Below is a small trained network, with its code and all its weights. Each question gives an input and a target symbol and asks what happens when units are switched off, that is, made to give their printed mean instead of their output.

import numpy as np


def w(rows, s, z=0):
    codes = np.array(rows[::2]) - 128.0
    scale = np.full(codes.shape[1], s)
    scale[-1] = z or s
    return codes * scale


def f(y):
    return np.maximum(y, 0)


def softmax(a):
    e = np.exp(a - a.max(-1, keepdims=True))
    return e / e.sum(-1, keepdims=True)


def log_softmax(a):
    a = a - a.max(-1, keepdims=True)
    return a - np.log(np.exp(a).sum(-1, keepdims=True))


def net(x, mask):
    ids = ['αζλμξπστφω'.index(c) for c in x.split()]
    T = len(ids)
    res = E[ids] + P[:T]
    u = 0
    for l in range(2):
        r = res
        for j in range(2):
            rows = slice(4 * j, 4 * j + 4)
            q, k, v = (r @ M[l][rows].T for M in (Q, K, V))
            z = softmax(np.where(np.tri(T) > 0, q @ k.T / 4**0.5, -1e9)) @ v
            o = O[l][rows]
            res = res + np.where(mask[u + j], z, o[:, -1]) @ o[:, :-1]
        u += 2
        y = f(res @ A[l][:, :-1].T + A[l][:, -1])
        res = res + np.where(mask[u : u + 12], y, B[l][:, -1]) @ B[l][:, :-1]
        u += 12
    return log_softmax(res[-1] @ U[:, :-1].T + U[:, -1])


Q, K, V, O, A, B = {}, {}, {}, {}, {}, {}
E = w([
[130,104,149,100,124,199,192,59,167,180],'α',
[184,126,144,48,79,180,130,127,116,93],'ζ',
[73,211,116,91,116,12,132,70,141,144],'λ',
[225,126,73,187,108,131,109,62,61,86],'μ',
[124,137,7,91,88,161,120,120,147,142],'ξ',
[145,127,131,88,69,41,123,145,154,82],'π',
[232,147,93,133,115,86,155,173,165,181],'σ',
[77,81,104,76,174,103,203,179,130,137],'τ',
[145,104,114,144,100,74,121,80,51,181],'φ',
[88,166,111,122,180,59,176,89,146,64],'ω',
],0.013)
P = w([
[123,208,152,82,153,214,109,170,54,145],'0',
[209,87,118,10,202,119,66,61,179,185],'1',
[180,83,96,83,210,123,62,51,198,169],'2',
[179,65,100,92,180,112,95,68,201,166],'3',
[169,67,95,107,148,119,124,77,192,158],'4',
[155,74,95,126,126,119,144,85,174,155],'5',
[150,80,100,135,102,114,167,94,156,144],'6',
[145,90,97,141,80,116,184,104,138,134],'7',
[137,97,95,148,67,114,204,110,120,129],'8',
[136,113,98,152,54,114,225,119,100,121],'9',
[132,116,106,151,32,113,236,127,77,105],'10',
[132,142,92,161,32,110,254,125,58,102],'11',
],0.0087)
Q[0] = w([
[165,114,108,101,138,133,119,109,129,163],'L0H1',
[135,131,117,103,46,93,207,75,107,89],'L0H1',
[125,223,206,168,114,162,75,178,126,117],'L0H1',
[165,152,109,97,92,130,198,160,116,125],'L0H1',
[220,122,7,85,100,64,177,101,189,131],'L0H2',
[152,167,161,149,58,116,183,98,51,149],'L0H2',
[82,165,172,157,150,108,34,157,116,110],'L0H2',
[110,164,76,87,97,106,241,128,107,90],'L0H2',
],0.012)
K[0] = w([
[120,134,124,159,115,77,131,114,143,73],'L0H1',
[108,196,172,190,81,156,135,225,114,124],'L0H1',
[158,123,98,56,234,146,88,104,82,160],'L0H1',
[66,200,180,189,117,168,138,120,62,102],'L0H1',
[74,58,125,209,56,106,241,82,153,134],'L0H2',
[64,203,131,108,96,169,185,197,112,111],'L0H2',
[173,124,172,41,204,164,60,101,136,149],'L0H2',
[142,176,156,232,1,163,219,136,81,120],'L0H2',
],0.0093)
V[0] = w([
[111,20,112,40,13,115,111,121,153,134],'L0H1',
[112,52,151,142,195,200,88,134,61,4],'L0H1',
[90,254,167,74,151,144,25,89,102,176],'L0H1',
[47,199,97,115,111,86,163,14,60,142],'L0H1',
[108,136,209,88,117,145,173,83,235,123],'L0H2',
[166,63,47,100,53,96,114,190,75,152],'L0H2',
[32,40,108,136,110,135,135,32,43,136],'L0H2',
[86,203,90,111,131,39,66,166,152,36],'L0H2',
],0.0071)
O[0] = w([
[122,65,118,66,74,71,42,180,180,72,161],'L0H1',
[140,126,126,177,225,161,72,76,94,40,21],'L0H1',
[68,197,203,135,63,137,67,76,97,198,138],'L0H1',
[51,42,120,149,57,148,147,65,105,148,194],'L0H1',
[136,154,103,17,117,87,191,93,155,103,192],'L0H2',
[167,55,154,195,119,91,56,195,164,144,173],'L0H2',
[71,2,124,137,141,121,64,58,81,124,177],'L0H2',
[104,200,134,234,118,106,145,101,238,108,3],'L0H2',
],0.0073,0.0057)
A[0] = w([
[162,122,51,138,51,123,174,112,147,119,49],'L0N1',
[102,162,91,132,228,156,154,164,107,61,65],'L0N2',
[180,153,95,133,97,93,118,94,73,114,91],'L0N3',
[153,98,182,108,121,204,121,135,169,119,144],'L0N4',
[215,111,82,129,90,116,94,160,129,173,137],'L0N5',
[60,191,138,183,154,105,64,205,139,52,3],'L0N6',
[89,168,163,120,132,1,136,107,136,48,227],'L0N7',
[138,127,50,111,168,186,174,130,159,148,149],'L0N8',
[43,121,182,106,180,100,161,179,126,111,189],'L0N9',
[141,158,184,198,121,127,80,149,101,79,57],'L0N10',
[159,101,162,129,119,70,137,102,161,156,95],'L0N11',
[83,140,171,191,142,113,80,143,82,147,97],'L0N12',
],0.0077,0.0035)
B[0] = w([
[77,181,73,128,139,135,172,114,78,90,243],'L0N1',
[167,134,163,41,66,170,100,69,140,152,132],'L0N2',
[133,118,160,93,184,167,197,94,155,112,160],'L0N3',
[194,89,131,134,62,114,100,149,99,99,167],'L0N4',
[134,107,82,112,107,165,146,73,81,168,255],'L0N5',
[193,33,155,97,82,124,66,106,246,102,129],'L0N6',
[194,36,125,137,78,255,135,150,117,157,176],'L0N7',
[137,112,118,119,153,176,108,182,171,94,213],'L0N8',
[112,55,184,109,135,204,155,131,205,179,152],'L0N9',
[115,81,119,157,100,77,123,199,212,92,131],'L0N10',
[170,118,141,97,94,110,129,80,174,81,192],'L0N11',
[116,125,186,192,139,188,151,181,170,150,135],'L0N12',
],0.0069,0.008)
Q[1] = w([
[165,73,81,113,121,232,83,101,245,204],'L1H1',
[193,128,231,148,204,57,109,77,193,120],'L1H1',
[115,212,110,96,148,98,25,91,174,102],'L1H1',
[251,92,127,155,68,149,134,43,116,136],'L1H1',
[147,25,121,118,166,169,150,104,165,205],'L1H2',
[59,159,211,122,164,3,61,132,117,137],'L1H2',
[165,139,96,100,126,144,66,134,120,189],'L1H2',
[135,177,215,121,167,190,75,89,131,138],'L1H2',
],0.007)
K[1] = w([
[124,53,68,157,81,3,209,148,63,72],'L1H1',
[107,134,26,103,145,120,31,104,191,153],'L1H1',
[169,102,152,98,212,89,154,28,215,128],'L1H1',
[27,100,78,167,189,112,174,212,93,84],'L1H1',
[140,181,104,122,57,189,108,201,59,29],'L1H2',
[192,96,63,175,231,61,133,72,161,170],'L1H2',
[150,73,167,151,116,112,162,79,107,51],'L1H2',
[122,67,76,100,83,62,105,72,160,195],'L1H2',
],0.0057)
V[1] = w([
[80,95,148,114,105,198,80,156,164,56],'L1H1',
[72,54,245,131,212,131,203,213,194,229],'L1H1',
[244,158,142,191,170,176,162,1,117,52],'L1H1',
[213,90,236,121,59,59,145,64,141,104],'L1H1',
[144,106,211,110,172,79,122,209,177,104],'L1H2',
[72,120,56,192,125,100,103,182,205,104],'L1H2',
[130,26,39,81,122,180,147,118,175,147],'L1H2',
[239,66,72,116,51,161,121,93,77,90],'L1H2',
],0.0063)
O[1] = w([
[74,145,99,80,168,100,89,137,161,25,123],'L1H1',
[66,59,161,144,253,79,201,233,148,165,109],'L1H1',
[162,153,203,181,108,201,183,31,120,78,103],'L1H1',
[161,94,198,168,57,17,161,114,59,100,140],'L1H1',
[123,114,138,71,88,58,198,94,127,150,45],'L1H2',
[104,105,76,136,132,156,135,66,178,191,9],'L1H2',
[56,161,172,96,158,168,106,161,76,153,173],'L1H2',
[81,242,156,147,138,125,92,210,144,121,176],'L1H2',
],0.0076,0.012)
A[1] = w([
[176,113,247,124,138,69,254,143,69,103,195],'L1N1',
[172,98,77,116,205,129,116,167,101,103,76],'L1N2',
[223,159,102,126,109,94,176,165,147,143,73],'L1N3',
[140,138,126,176,166,165,155,69,111,76,90],'L1N4',
[146,63,92,135,123,111,157,145,142,103,148],'L1N5',
[123,52,80,134,117,131,172,65,203,161,43],'L1N6',
[113,195,133,85,87,114,126,91,126,155,141],'L1N7',
[88,135,129,69,102,57,131,189,195,156,127],'L1N8',
[107,188,94,55,112,149,193,169,197,75,145],'L1N9',
[91,126,138,130,148,217,138,132,87,215,42],'L1N10',
[45,76,144,115,126,113,61,82,140,44,182],'L1N11',
[117,88,81,165,84,117,133,169,101,86,255],'L1N12',
],0.0076,0.0068)
B[1] = w([
[172,120,247,112,132,69,254,124,108,111,219],'L1N1',
[151,110,139,169,102,182,141,158,47,99,166],'L1N2',
[55,104,132,127,161,150,69,93,97,114,167],'L1N3',
[101,143,114,89,115,91,99,151,124,181,153],'L1N4',
[164,148,94,121,153,133,88,95,162,124,181],'L1N5',
[49,138,176,91,134,54,101,137,147,193,147],'L1N6',
[100,106,96,197,70,140,162,163,128,74,171],'L1N7',
[101,115,45,194,74,132,157,188,104,77,184],'L1N8',
[126,195,106,51,118,107,122,139,194,142,208],'L1N9',
[183,58,75,120,80,33,119,41,150,61,159],'L1N10',
[42,121,183,133,147,138,83,54,119,21,188],'L1N11',
[160,165,175,119,184,127,87,95,169,181,251],'L1N12',
],0.0074,0.013)
U = w([
[103,84,95,22,124,160,161,95,64,122,43],'α',
[95,202,171,134,126,152,94,168,82,136,59],'ζ',
[5,156,110,179,54,113,181,108,120,170,104],'λ',
[160,81,119,230,140,254,167,92,101,89,147],'μ',
[83,136,75,130,129,196,63,115,139,169,227],'ξ',
[200,158,77,162,121,6,106,99,180,44,42],'π',
[226,176,96,135,108,148,170,163,147,244,186],'σ',
[118,96,93,170,214,98,135,159,147,118,170],'τ',
[93,78,171,150,128,83,63,105,82,214,63],'φ',
[67,228,144,164,232,132,169,59,193,149,254],'ω',
],0.0055,0.0058)

Each question gives the input, a string of symbols that net reads in full, and the target symbol t.
The units are the heads (4 rows each of Q, K, V and O) and the neurons (one row each of A and B). Each row of codes is followed by its name. A weight is (code - 128) times the scale printed after its matrix; where a second scale follows, it is the last column's (O, A, B and U).
mask holds one flag per unit, layer by layer, with each layer's heads first. A switched-off unit (its flag False) gives its mean, the last column of its rows in O or B, instead of its output. The means were averaged over made-up inputs and are rounded, as every weight is.
A unit's drop is (log p(t) with every unit on - log p(t) with that unit switched off) / (log p(t) with every unit on - log p(t) with every unit switched off).
The circuit of an input: a set's keep is (log p(t) with only the set's units on - log p(t) with every unit switched off) / (log p(t) with every unit on - log p(t) with every unit switched off). Starting from the 12 units with the biggest drops (on a tie, the unit counted first), units are removed one at a time, each time the one whose removal leaves the highest keep (on an exact tie, the one counted first), for as long as the keep stays at least 0.8.
circuit, biggest first: the units of the circuit, biggest drop first
most important unit: the unit with the biggest drop
k most important neurons: the k neurons with the biggest drops, biggest first
k most important neurons of layer l: the k neurons of layer l with the biggest drops, biggest first
heads that matter: for each layer, one digit per head in row order, 1 if its drop is at least 0.15 and else 0, layers parted by /
input λ λ σ α σ, target φ: heads that matter	10 / 11
input α φ α α ξ σ α α ξ, target ζ: circuit, biggest first	L1H2
input α μ σ τ μ α μ φ α ξ ξ ξ, target ξ: 2 most important neurons of layer 1	L1N1, L1N12
input ω ξ ξ ξ ζ, target μ: circuit, biggest first	L0H1, L1H1
input ξ φ π ξ α σ, target ξ: circuit, biggest first	L1N1, L1H2
input σ σ τ, target σ: circuit, biggest first	L1N11, L0H2, L0H1
input σ α σ α α μ α ξ ξ τ, target ξ: circuit, biggest first	L1H1, L0N9, L1N1, L0N1
input α μ π φ α α α ξ ω α ζ α, target ζ: heads that matter	00 / 01
input ζ σ ξ σ ξ π λ ξ α σ π α, target π: heads that matter	10 / 11
input σ α λ α ω π α φ, target σ: circuit, biggest first	L0H1, L1H1, L1N11
input π ξ φ α π ζ, target π: circuit, biggest first	L1H1, L0H2
input α ξ α ω, target ζ: heads that matter	01 / 01
input τ α α, target α: 2 most important neurons of layer 0	L0N2, L0N9
input α α σ α π ξ ξ ξ φ ω μ, target ζ: most important unit	L1H2
input ξ φ λ α π μ λ μ π α π μ, target ξ: 3 most important neurons of layer 1	L1N4, L1N1, L1N12
input ξ ξ φ φ λ ξ ω, target ξ: heads that matter	00 / 10
input ξ ξ α α ξ ξ μ α ω, target ξ: heads that matter	00 / 01
input λ μ ξ α σ ζ τ τ, target τ: 2 most important neurons	L1N8, L0N12
input σ ζ ξ ξ ξ τ ζ ζ, target σ: circuit, biggest first	L1N11, L0H1
input τ ζ ξ α α ξ ζ α α ω ξ τ, target ξ: 3 most important neurons	L0N1, L0N9, L1N1
input α α σ α ξ ξ α ζ ξ α φ, target ζ: 2 most important neurons	L0N4, L1N10
input ζ τ π φ, target π: most important unit	L0H1
input ξ α ζ α λ μ α μ, target ξ: heads that matter	00 / 11
input α α α ξ, target ζ: 2 most important neurons of layer 0	L0N4, L0N1
input τ α α α ξ ξ ξ, target ξ: 2 most important neurons	L1N1, L0N2
input σ ξ ξ α μ α λ τ σ, target τ: circuit, biggest first	L1H1, L0H1
input ζ ζ α, target π: most important neuron of layer 0	L0N4
input λ μ ω φ π, target φ: heads that matter	11 / 11
input ξ α φ ξ α α λ, target λ: circuit, biggest first	L0H1, L1N7
input μ ω σ α τ τ σ τ α ξ, target ω: 3 most important neurons	L0N12, L0N10, L0N1
